bofof: [-37.2  -6.5   9.5 -48.4  32.5 -46.5  -8.1  -5.7 -57.6 -14.7   6.8  -5.9
  59.3  37.0 -39.2 -19.0 -13.0 -31.3 -32.3 -36.4 -34.1  -8.5   0.5  35.8
 -50.8 -24.5 -47.0  53.4 -36.5 -29.8 -21.1 -82.2 -23.4  52.3 -13.0]
mosel: [-47.0  53.4 -24.5 -57.6 -19.0   6.8 -36.4 -82.2  52.3 -23.4  37.0   9.5
 -48.5 -32.3 -50.8 -13.0  -8.1 -13.0  -8.5 -21.1  -5.9  59.4  -5.7  -6.5
 -34.1 -37.2 -36.5 -46.5   0.5 -39.2  32.5 -14.7 -31.3  35.8 -29.7]
Til: [-21.6 -35.3  33.7  40.3 -15.7 -43.8   5.0  30.3  37.1 -17.7  21.1  43.5
 -19.6 -18.0 -43.0  37.8 -24.2  28.2 -14.8 -25.5 -11.9  45.6  46.1  27.9
 -33.0 -57.1 -54.5  19.6  35.9 -16.6 -50.0 -23.5 -15.7 -59.0  46.0]
fuli: [-32.3 -19.0 -46.5  53.4 -14.7   0.5 -31.3 -50.8 -39.2 -36.5 -13.0  37.0
  52.3   6.8 -37.2 -82.2 -24.5  59.4 -13.0  32.5 -29.8 -21.1 -47.0  35.8
  -6.5   9.5  -5.7 -23.4  -5.9 -57.6  -8.1 -34.1  -8.5 -36.4 -48.5]
res: [  6.8  -6.5 -14.7  53.4 -47.0 -13.0 -82.2  -5.9  52.3  59.3 -29.8 -46.5
 -34.1 -21.1 -48.4 -13.0 -50.8  -8.1 -36.5  37.0 -23.4 -31.3  35.8 -57.6
 -37.2 -24.5 -39.2 -18.9 -32.3 -36.4   9.5   0.5  -8.5  -5.7  32.5]
Nom: [-17.9 -34.7  32.9  35.9 -10.0 -41.2   3.1  29.4  36.4 -15.5  20.3  41.3
 -20.8 -14.6 -41.2  36.4 -22.9  24.0  -9.3 -23.1 -13.3  43.6  43.5  28.0
 -27.5 -48.4 -46.1  21.3  34.7 -18.1 -42.3 -18.2 -16.3 -50.2  43.1]
bere: [ 37.5  -6.9 -28.9 -21.6  23.7  -8.9 -25.7  24.0 -12.7 -55.3 -34.8   7.4
 -33.1  34.8 -24.9 -13.4  -8.1 -25.4  34.5 -29.1 -24.5   8.2  -6.4  23.8
 -38.2  -5.8 -19.0  -5.2 -10.2 -16.7 -19.6  -3.8  -4.8  -5.3 -22.7]
perm: [-24.5   9.5 -19.0 -57.6   0.5 -39.2 -31.3 -82.2 -23.4  53.4  52.3  -8.1
 -47.0 -34.1 -13.0   6.8 -36.5 -50.8 -13.0 -29.8 -21.1  -8.5  -5.9 -48.5
 -46.5 -14.7  59.4  35.8 -32.3  -5.7  37.0  -6.5 -36.4 -37.2  32.5]
fuli
perm: [-13.0  52.3 -23.4 -82.2 -21.1 -29.8 -36.5  53.4 -47.0 -24.5 -50.8  35.8
   0.5  -8.5 -34.1 -36.4 -32.3 -31.3 -13.0 -19.0 -39.2  37.0  59.3  -5.9
   6.8 -14.7 -57.6  -5.7  -8.1 -46.5  32.5 -48.4   9.5  -6.5 -37.2]
bofof
perm: [-55.3 -38.2 -34.8 -33.1 -29.1 -28.9 -25.7 -25.4 -24.9 -24.5 -22.7 -21.6
 -19.6 -19.0 -16.7 -13.4 -12.7 -10.2  -8.9  -8.1  -6.9  -6.4  -5.8  -5.3
  -5.2  -4.8  -3.8   7.4   8.2  23.7  23.8  24.0  34.5  34.8  37.5]
bere
perm: [ 59.4  -5.7  -6.5 -34.1 -37.2 -36.5 -46.5   0.5 -39.2  32.5 -14.7 -31.3
  35.8 -29.7 -47.0  53.4 -24.5 -57.6 -19.0   6.8 -36.4 -82.2  52.3 -23.4
  37.0   9.5 -48.5 -32.3 -50.8 -13.0  -8.1 -13.0  -8.5 -21.1  -5.9]
mosel
perm: [ 32.5  59.3 -29.8 -37.2 -21.1  -5.7 -19.0 -50.8  -5.9 -31.3 -14.7 -47.0
 -13.0 -36.4   9.5 -13.0 -82.2 -24.5  -8.1   0.5 -34.1   6.8 -36.5  -8.5
 -48.4  52.3 -57.6 -46.5  53.4  35.8 -32.3 -23.4  37.0 -39.2  -6.5]
bofof
perm: [-82.2 -57.6 -50.8 -48.5 -47.0 -46.5 -39.2 -37.2 -36.5 -36.4 -34.1 -32.3
 -31.3 -29.8 -24.5 -23.4 -21.1 -19.0 -14.7 -13.0 -13.0  -8.5  -8.1  -6.5
  -5.9  -5.7   0.5   6.8   9.5  32.5  35.8  37.0  52.3  53.4  59.4]
fuli

Nom: [  1.4 -59.5  36.8 -60.8 -19.6 -14.2  -4.4]
bofof: [-48.5 -58.3 -19.1  38.9  50.2  21.0 -51.0]
fuli: [  1.4 -19.6 -14.2 -60.8  36.8 -59.4  -4.4]
res: [ -4.4 -59.4 -19.6   1.3 -60.8  36.8 -14.2]
perm: [-59.4 -19.6   1.3 -60.8  36.8 -14.2  -4.4]
res
perm: [-14.2  36.8 -60.8   1.3 -19.6 -59.4  -4.4]
res
perm: [-14.2  -4.4 -59.4 -19.6   1.3 -60.8  36.8]
res
perm: [-60.8 -59.4 -19.6 -14.2  -4.4   1.3  36.8]
res
perm: [-60.8 -59.4 -19.6 -14.2  -4.4   1.4  36.8]
fuli
perm: [ 38.9 -58.3 -48.5 -51.0  21.0  50.2 -19.1]
bofof

minad: [  6.0 -11.5   0.2   1.0  14.4 -18.5  25.6 -12.0  -9.5]
Til: [-25.8 -10.5  -8.1   0.3  10.2 -23.9   4.7   0.5   7.7]
fuli: [-16.9   0.5   5.6  12.7 -20.5 -13.0   3.0   7.3   1.2]
rotov: [  9.4   4.6   9.2 -10.7  -7.0 -37.6   3.4 -21.8   1.9]
mosel: [ -1.2   0.5   0.3  10.2 -25.8  -8.1 -10.5   4.6   7.7]
bofof: [ 16.7  -7.4   0.7   3.8 -39.4  15.3 -10.5  -1.1  -1.1]
res: [  9.4   4.6   9.2 -10.7  -7.0 -37.6  -6.8  13.4   1.9]
dofi: [ 14.4  -0.8  -7.2   6.0   2.8  -4.3  15.3 -14.2  -4.1]
bere: [  9.4   4.6   9.2 -10.7  -7.0 -37.6  -6.8 -21.8   1.9]
saro: [-27.2  25.7   6.9   6.9 -24.5  -5.7  31.4 -18.3  -8.1]
vuvo: [-25.8 -10.5  -8.1   0.3  10.2  -1.2   4.7   0.5   7.7]
perm: [  7.7   0.5   4.7  -1.2  10.2   0.3  -8.1 -10.5 -25.8]
vuvo
perm: [ 14.4   6.0  15.3  -7.2  -0.8  -4.1 -14.2   2.8  -4.3]
dofi

